Below is a small trained network, with its code and all its weights. Each question gives an input and a class and asks what happens when units are switched off, that is, made to give their printed mean instead of their output.

import numpy as np


def w(rows, s, z=0):
    codes = np.array(rows[::2]) - 128.0
    scale = np.full(codes.shape[1], s)
    scale[-1] = z or s
    return codes * scale


def f(y):
    return y / 2 * (1 + np.tanh(0.7978845608 * (y + 0.044715 * y**3)))


def log_softmax(a):
    a = a - a.max(-1, keepdims=True)
    return a - np.log(np.exp(a).sum(-1, keepdims=True))


def net(x, mask):
    res = np.array(x, float).reshape(1, 6) / 4 @ E
    y = f(res @ A[0][:, :-1].T + A[0][:, -1])
    res = res + np.where(mask, y, B[0][:, -1]) @ B[0][:, :-1]
    return log_softmax(res[-1] @ U[:, :-1].T + U[:, -1])


A, B = {}, {}
E = w([
[139,128,123,132,119,126,134],'x0',
[22,202,96,158,37,165,43],'x1',
[32,117,179,177,127,52,173],'x2',
[185,219,191,159,162,206,183],'x3',
[142,128,118,145,110,132,144],'x4',
[80,2,173,119,106,237,124],'x5',
],0.0096)
A[0] = w([
[165,166,66,61,125,196,62,92],'N0',
[140,220,231,167,155,198,169,52],'N1',
[55,153,193,186,167,71,174,143],'N2',
[84,190,111,224,70,177,2,1],'N3',
[107,31,186,156,71,218,117,30],'N4',
[139,183,78,140,126,78,114,35],'N5',
[42,141,210,171,87,91,148,120],'N6',
],0.0082,0.0061)
B[0] = w([
[158,132,14,36,95,168,206,211],'N0',
[92,34,110,95,46,24,82,214],'N1',
[118,121,59,97,140,181,209,226],'N2',
[239,40,183,192,237,76,142,254],'N3',
[128,255,187,20,156,33,158,230],'N4',
[152,199,172,62,115,59,140,178],'N5',
[139,111,56,73,141,175,190,225],'N6',
],0.0095,0.0075)
U = w([
[236,14,192,172,249,113,179,84],'0',
[151,103,52,95,117,206,216,65],'1',
[128,254,206,92,134,71,148,94],'2',
[137,102,141,145,110,149,140,251],'3',
[103,4,116,118,11,46,73,125],'4',
[144,117,139,140,126,153,145,234],'5',
[95,145,154,210,67,178,111,113],'6',
[70,160,199,201,54,161,33,86],'7',
],0.0093,0.016)

Each question gives the input, the list of numbers given to net, and the class t.
The units are the neurons (one row each of A and B). Each row of codes is followed by its name. A weight is (code - 128) times the scale printed after its matrix; where a second scale follows, it is the last column's (A, B and U).
mask holds one flag per neuron, in row order. A switched-off neuron (its flag False) gives its mean, the last column of its row in B, instead of its output. The means were averaged over made-up inputs and are rounded, as every weight is.
A unit's drop is (log p(t) with every unit on - log p(t) with that unit switched off) / (log p(t) with every unit on - log p(t) with every unit switched off).
The circuit of an input: a set's keep is (log p(t) with only the set's units on - log p(t) with every unit switched off) / (log p(t) with every unit on - log p(t) with every unit switched off). Starting from all 7 units, units are removed one at a time, each time the one whose removal leaves the highest keep (on an exact tie, the one counted first), for as long as the keep stays at least 0.8.
circuit, biggest first: the units of the circuit, biggest drop first
most important unit: the unit with the biggest drop
k most important neurons: the k neurons with the biggest drops, biggest first
drop when u is switched off: that unit's drop, to one decimal
input [-5,4,-6,-3,0,-6], class 1: 3 most important neurons	(N0; N4; N1)
input [1,-4,6,-1,4,-2], class 1: circuit, biggest first	(N3; N2)
input [-1,2,7,0,1,7], class 1: most important unit	N6
input [4,-6,-4,-1,-1,-8], class 2: 2 most important neurons	(N3; N5)
input [7,-5,1,-6,-7,6], class 3: circuit, biggest first	(N3; N1)
input [-2,-6,8,-2,1,3], class 1: circuit, biggest first	(N3; N2)
input [-3,3,1,7,7,6], class 4: 2 most important neurons	(N1; N5)
input [8,-3,-1,5,-2,-4], class 3: 4 most important neurons	(N3; N4; N1; N5)
input [7,1,8,-6,5,0], class 1: circuit, biggest first	(N6; N2)
input [-8,-7,-8,-4,1,6], class 1: 2 most important neurons	(N3; N0)
input [5,-1,-8,5,-5,-7], class 1: 2 most important neurons	(N0; N4)
input [7,-6,-2,-6,-2,7], class 2: circuit, biggest first	(N4; N3)
input [-8,-4,7,6,-3,-1], class 3: 3 most important neurons	(N1; N0; N3)
input [7,-4,-5,-2,-5,2], class 3: circuit, biggest first	(N3; N6)
input [-5,-5,6,-4,1,-4], class 1: 2 most important neurons	(N3; N2)
input [7,-2,-8,-7,-8,4], class 1: 3 most important neurons	(N0; N1; N3)
input [6,-2,3,-6,5,-6], class 2: 4 most important neurons	(N1; N5; N3; N0)
input [2,7,6,-3,-7,-1], class 0: 2 most important neurons	(N3; N0)
input [-5,-3,-6,8,4,-7], class 4: 2 most important neurons	(N1; N4)
input [-2,-5,0,0,-8,-4], class 5: circuit, biggest first	(N3)
input [2,-2,8,1,-6,8], class 1: most important unit	N6
input [5,4,6,4,-3,8], class 2: drop when N4 is switched off	2.0
input [3,6,5,8,4,-4], class 4: drop when N1 is switched off	1.2
